Below is a small trained network, with its code and all its weights. Each question gives an input and a target symbol and asks what happens when units are switched off, that is, made to give their printed mean instead of their output.

import numpy as np


def w(rows, s, z=0):
    codes = np.array(rows[::2]) - 128.0
    scale = np.full(codes.shape[1], s)
    scale[-1] = z or s
    return codes * scale


def f(y):
    return np.maximum(y, 0)


def softmax(a):
    e = np.exp(a - a.max(-1, keepdims=True))
    return e / e.sum(-1, keepdims=True)


def log_softmax(a):
    a = a - a.max(-1, keepdims=True)
    return a - np.log(np.exp(a).sum(-1, keepdims=True))


def net(x, mask):
    ids = ['βθμπτφψω'.index(c) for c in x.split()]
    T = len(ids)
    res = E[ids] + P[:T]
    q, k, v = (res @ M[0].T for M in (Q, K, V))
    z = softmax(np.where(np.tri(T) > 0, q @ k.T / 3**0.5, -1e9)) @ v
    res = res + np.where(mask[0], z, O[0][:, -1]) @ O[0][:, :-1]
    y = f(res @ A[0][:, :-1].T + A[0][:, -1])
    res = res + np.where(mask[1:17], y, B[0][:, -1]) @ B[0][:, :-1]
    return log_softmax(res[-1] @ U[:, :-1].T + U[:, -1])


Q, K, V, O, A, B = {}, {}, {}, {}, {}, {}
E = w([
[42,243,93,124,103,109],'β',
[60,154,45,107,139,194],'θ',
[31,116,55,131,147,154],'μ',
[219,9,83,163,137,164],'π',
[141,125,80,186,150,80],'τ',
[120,116,103,202,144,57],'φ',
[139,201,78,124,118,124],'ψ',
[181,5,176,118,62,60],'ω',
],0.017)
P = w([
[150,120,23,121,142,129],'0',
[123,158,133,185,165,247],'1',
[119,103,27,111,102,134],'2',
[172,148,37,124,132,89],'3',
[143,206,117,216,145,213],'4',
[93,121,84,130,37,156],'5',
[189,168,48,135,111,72],'6',
[163,210,131,225,118,199],'7',
[88,155,90,138,8,160],'8',
[195,166,86,95,139,65],'9',
[184,221,158,186,155,178],'10',
[128,117,161,53,92,124],'11',
[208,197,102,96,134,47],'12',
],0.014)
Q[0] = w([
[107,93,191,61,45,116],'h1',
[148,103,77,1,119,20],'h1',
[143,149,33,204,74,137],'h1',
],0.03)
K[0] = w([
[160,112,140,151,237,93],'h1',
[169,185,251,17,196,108],'h1',
[210,181,140,165,37,98],'h1',
],0.026)
V[0] = w([
[60,180,75,95,155,144],'h1',
[212,220,156,139,108,84],'h1',
[252,133,102,26,79,249],'h1',
],0.012)
O[0] = w([
[182,158,105,38,100,180,255],'h1',
[113,144,75,140,121,127,145],'h1',
[118,98,133,187,7,155,229],'h1',
],0.017,0.009)
A[0] = w([
[199,136,134,146,123,81,23],'n1',
[156,160,155,130,181,163,185],'n2',
[124,152,174,185,222,180,158],'n3',
[133,151,132,177,181,172,254],'n4',
[128,99,172,145,125,182,99],'n5',
[120,167,226,159,168,251,92],'n6',
[200,114,104,159,133,114,164],'n7',
[109,137,242,147,191,178,18],'n8',
[118,113,74,86,106,98,164],'n9',
[123,160,125,189,136,121,76],'n10',
[127,116,103,106,162,165,180],'n11',
[97,116,77,75,124,73,134],'n12',
[121,84,170,86,107,107,182],'n13',
[109,151,195,132,147,223,228],'n14',
[146,142,113,92,137,109,28],'n15',
[102,94,147,94,78,108,159],'n16',
],0.014,0.0074)
B[0] = w([
[179,130,112,92,82,168,139],'n1',
[77,87,113,73,196,134,184],'n2',
[25,113,98,79,28,134,153],'n3',
[172,118,193,194,140,60,166],'n4',
[94,161,85,101,132,113,184],'n5',
[193,33,86,75,132,47,206],'n6',
[68,162,131,121,141,132,189],'n7',
[244,230,10,194,75,193,135],'n8',
[142,76,170,142,110,44,250],'n9',
[160,91,129,111,155,173,162],'n10',
[122,188,126,153,108,103,216],'n11',
[157,139,147,57,140,203,197],'n12',
[134,83,153,145,167,152,146],'n13',
[88,190,203,170,142,200,225],'n14',
[141,105,84,249,133,178,164],'n15',
[123,140,104,139,185,124,193],'n16',
],0.018,0.017)
U = w([
[144,144,50,94,128,150,34],'β',
[46,243,192,130,69,171,148],'θ',
[35,62,207,18,66,238,102],'μ',
[19,130,62,88,76,183,4],'π',
[121,208,177,102,177,23,204],'τ',
[3,136,175,37,113,87,133],'φ',
[111,69,86,45,2,97,153],'ψ',
[115,12,191,105,118,132,175],'ω',
],0.0049,0.0043)

Each question gives the input, a string of symbols that net reads in full, and the target symbol t.
The units are the heads (3 rows each of Q, K, V and O) and the neurons (one row each of A and B). Each row of codes is followed by its name. A weight is (code - 128) times the scale printed after its matrix; where a second scale follows, it is the last column's (O, A, B and U).
mask holds one flag per unit, heads first, then neurons. A switched-off unit (its flag False) gives its mean, the last column of its rows in O or B, instead of its output. The means were averaged over made-up inputs and are rounded, as every weight is.
A unit's drop is (log p(t) with every unit on - log p(t) with that unit switched off) / (log p(t) with every unit on - log p(t) with every unit switched off).
The circuit of an input: a set's keep is (log p(t) with only the set's units on - log p(t) with every unit switched off) / (log p(t) with every unit on - log p(t) with every unit switched off). Starting from the 12 units with the biggest drops (on a tie, the unit counted first), units are removed one at a time, each time the one whose removal leaves the highest keep (on an exact tie, the one counted first), for as long as the keep stays at least 0.8.
units of the circuit, in order: the units of the circuit, biggest drop first
unit that matters most: the unit with the biggest drop
top k neurons: the k neurons with the biggest drops, biggest first
input φ ψ θ ψ β, target μ: units of the circuit, in order -> n14, n6, h1
input μ π θ θ θ τ ψ ψ θ ψ ω β, target ω: units of the circuit, in order -> h1, n10
input τ τ μ π θ ψ ψ θ θ π τ, target μ: units of the circuit, in order -> h1, n14, n6, n9
input ω ψ θ θ φ θ θ φ, target μ: units of the circuit, in order -> h1, n14, n6, n9
input β τ θ μ θ π φ, target β: units of the circuit, in order -> h1, n15
input ψ θ θ θ τ ψ θ ψ π ψ θ, target ω: unit that matters most -> n6
input θ θ ω θ π, target ψ: top 3 neurons -> n3, n6, n4
input θ φ ψ ψ, target ψ: top 3 neurons -> n14, n9, n16
input ψ φ π θ θ θ θ ψ μ π ψ θ, target ψ: units of the circuit, in order -> h1, n14
input θ μ τ θ π β θ ψ, target τ: units of the circuit, in order -> h1, n4
input ψ ψ θ π ω φ ψ τ, target π: units of the circuit, in order -> n3, n8, h1
input θ τ ψ θ ψ φ θ ψ β θ ψ π, target ψ: top 3 neurons -> n14, n9, n2
input θ θ ψ ψ β θ τ, target β: top 3 neurons -> n15, n14, n12
input τ θ τ π μ θ φ ψ β θ φ τ π, target β: units of the circuit, in order -> h1
input ω π τ θ π θ π θ π β ψ, target ω: units of the circuit, in order -> h1, n10
input ψ ψ θ ψ ψ θ τ π φ ψ ψ, target π: top 4 neurons -> n3, n8, n2, n15
input π τ τ ψ θ ψ θ τ θ θ ψ, target μ: units of the circuit, in order -> n14, h1, n6
input φ τ τ β θ, target φ: top 3 neurons -> n3, n6, n2
input ψ ω ψ ω θ θ ω θ μ θ θ, target β: units of the circuit, in order -> n8, h1
input θ θ θ β θ τ ω θ, target φ: top 2 neurons -> n3, n2
input ψ φ θ ω ψ ψ ψ μ, target θ: unit that matters most -> n14
input θ ψ μ θ ω ψ π θ θ, target π: top 2 neurons -> n9, n6
input θ θ τ τ θ ψ τ τ, target θ: top 4 neurons -> n6, n9, n2, n7
input θ π θ ψ ψ θ θ π μ, target π: top 2 neurons -> n9, n6
input μ β ω ψ φ ψ θ π τ, target τ: top 3 neurons -> n14, n3, n6
